Below is a small trained network, with its code and all its weights. Each question gives an input and a target symbol and asks what happens when units are switched off, that is, made to give their printed mean instead of their output.

import numpy as np


def w(rows, s, z=0):
    codes = np.array(rows[::2]) - 128.0
    scale = np.full(codes.shape[1], s)
    scale[-1] = z or s
    return codes * scale


def f(y):
    return np.maximum(y, 0)


def softmax(a):
    e = np.exp(a - a.max(-1, keepdims=True))
    return e / e.sum(-1, keepdims=True)


def log_softmax(a):
    a = a - a.max(-1, keepdims=True)
    return a - np.log(np.exp(a).sum(-1, keepdims=True))


def net(x, mask):
    ids = ['γδεθλτφω'.index(c) for c in x.split()]
    T = len(ids)
    res = E[ids] + P[:T]
    q, k, v = (res @ M[0].T for M in (Q, K, V))
    z = softmax(np.where(np.tri(T) > 0, q @ k.T / 4**0.5, -1e9)) @ v
    res = res + np.where(mask[0], z, O[0][:, -1]) @ O[0][:, :-1]
    y = f(res @ A[0][:, :-1].T + A[0][:, -1])
    res = res + np.where(mask[1:25], y, B[0][:, -1]) @ B[0][:, :-1]
    return log_softmax(res[-1] @ U[:, :-1].T + U[:, -1])


Q, K, V, O, A, B = {}, {}, {}, {}, {}, {}
E = w([
[154,61,58],'γ',
[155,177,1],'δ',
[135,144,72],'ε',
[142,75,91],'θ',
[88,176,213],'λ',
[107,155,170],'τ',
[136,71,95],'φ',
[140,67,103],'ω',
],0.0084)
P = w([
[114,51,151],'0',
[176,141,162],'1',
[212,173,163],'2',
[159,209,179],'3',
[113,113,180],'4',
[51,102,112],'5',
[113,125,170],'6',
[119,137,173],'7',
[254,155,190],'8',
[121,148,171],'9',
[120,147,170],'10',
[35,237,90],'11',
[123,128,160],'12',
],0.0092)
Q[0] = w([
[79,130,111],'h0',
[250,139,168],'h0',
[66,103,111],'h0',
[12,110,92],'h0',
],0.023)
K[0] = w([
[174,125,139],'h0',
[5,121,93],'h0',
[193,154,156],'h0',
[239,147,164],'h0',
],0.027)
V[0] = w([
[62,153,218],'h0',
[57,245,129],'h0',
[89,124,199],'h0',
[90,106,216],'h0',
],0.012)
O[0] = w([
[6,107,64,6],'h0',
[62,245,137,20],'h0',
[49,101,85,52],'h0',
[34,72,66,49],'h0',
],0.012,0.0019)
A[0] = w([
[98,145,120,194],'n0',
[85,124,107,1],'n1',
[166,200,38,77],'n2',
[95,78,236,59],'n3',
[115,224,130,100],'n4',
[136,165,138,88],'n5',
[146,113,136,185],'n6',
[104,114,88,117],'n7',
[174,107,126,23],'n8',
[119,139,137,80],'n9',
[154,117,62,95],'n10',
[133,128,204,91],'n11',
[150,91,100,98],'n12',
[82,57,255,65],'n13',
[116,135,142,79],'n14',
[130,136,68,85],'n15',
[179,92,118,124],'n16',
[89,123,208,66],'n17',
[70,162,227,101],'n18',
[130,84,142,42],'n19',
[157,91,106,86],'n20',
[137,219,64,128],'n21',
[103,222,168,54],'n22',
[120,139,134,83],'n23',
],0.0096,0.0087)
B[0] = w([
[221,134,201,219],'n0',
[167,253,183,139],'n1',
[49,146,163,180],'n2',
[181,147,106,144],'n3',
[113,89,175,193],'n4',
[117,159,112,157],'n5',
[99,188,80,253],'n6',
[177,74,135,169],'n7',
[226,151,196,161],'n8',
[164,137,112,128],'n9',
[136,101,109,152],'n10',
[127,138,96,195],'n11',
[146,98,112,157],'n12',
[167,86,66,156],'n13',
[142,108,122,128],'n14',
[148,162,143,144],'n15',
[68,136,104,242],'n16',
[174,177,138,141],'n17',
[33,128,123,181],'n18',
[119,193,168,134],'n19',
[134,156,95,160],'n20',
[82,103,124,203],'n21',
[190,133,106,171],'n22',
[143,156,147,128],'n23',
],0.033,0.0053)
U = w([
[193,171,120,197],'γ',
[105,240,185,179],'δ',
[2,148,194,170],'ε',
[73,130,114,26],'θ',
[166,170,248,2],'λ',
[96,33,188,159],'τ',
[63,117,107,64],'φ',
[65,113,103,45],'ω',
],0.0043,0.0068)

Each question gives the input, a string of symbols that net reads in full, and the target symbol t.
The units are the heads (4 rows each of Q, K, V and O) and the neurons (one row each of A and B). Each row of codes is followed by its name. A weight is (code - 128) times the scale printed after its matrix; where a second scale follows, it is the last column's (O, A, B and U).
mask holds one flag per unit, heads first, then neurons. A switched-off unit (its flag False) gives its mean, the last column of its rows in O or B, instead of its output. The means were averaged over made-up inputs and are rounded, as every weight is.
A unit's drop is (log p(t) with every unit on - log p(t) with that unit switched off) / (log p(t) with every unit on - log p(t) with every unit switched off).
The circuit of an input: a set's keep is (log p(t) with only the set's units on - log p(t) with every unit switched off) / (log p(t) with every unit on - log p(t) with every unit switched off). Starting from the 12 units with the biggest drops (on a tie, the unit counted first), units are removed one at a time, each time the one whose removal leaves the highest keep (on an exact tie, the one counted first), for as long as the keep stays at least 0.8.
units of the circuit, in order: the units of the circuit, biggest drop first
unit that matters most: the unit with the biggest drop
k most important neurons: the k neurons with the biggest drops, biggest first
drop when u is switched off: that unit's drop, to one decimal
input γ λ λ, target γ: units of the circuit, in order : (h0, n13, n3)
input ε θ φ ω λ, target γ: unit that matters most : n13
input γ δ φ ω δ τ γ φ τ ω τ φ, target τ: units of the circuit, in order : (h0, n6, n7)
input ω λ δ λ λ γ λ ω λ δ τ θ, target λ: 2 most important neurons : (n0, n1)
input τ θ δ γ, target τ: units of the circuit, in order : (h0, n7, n6)
input γ δ τ, target γ: units of the circuit, in order : (h0, n13, n20)
input λ λ τ λ τ, target λ: 3 most important neurons : (n0, n1, n7)
input δ δ τ φ δ τ ε δ τ δ δ ε, target τ: 2 most important neurons : (n6, n7)
input λ δ λ, target λ: 4 most important neurons : (n0, n1, n7, n6)
input δ γ λ δ τ τ τ ε τ, target τ: 2 most important neurons : (n6, n0)
input ω δ τ ε δ τ λ λ τ δ δ λ, target τ: 2 most important neurons : (n6, n0)
input θ δ τ λ ε τ ε δ δ δ, target ε: 2 most important neurons : (n2, n21)
input λ ω δ λ δ δ τ δ λ ω ω λ, target λ: 3 most important neurons : (n0, n1, n7)
input λ ε δ τ δ λ λ ω δ, target λ: unit that matters most : h0
input λ δ δ ε, target λ: 2 most important neurons : (n0, n1)
input δ δ λ τ γ τ λ λ λ θ λ φ, target λ: 4 most important neurons : (n0, n1, n7, n6)
input γ τ λ δ δ ω, target λ: 2 most important neurons : (n0, n1)
input λ λ γ λ φ τ, target γ: drop when n18 is switched off : 0.2
input λ δ τ, target λ: drop when n7 is switched off : 0.2
input τ φ ω λ, target τ: drop when h0 is switched off : 1.0
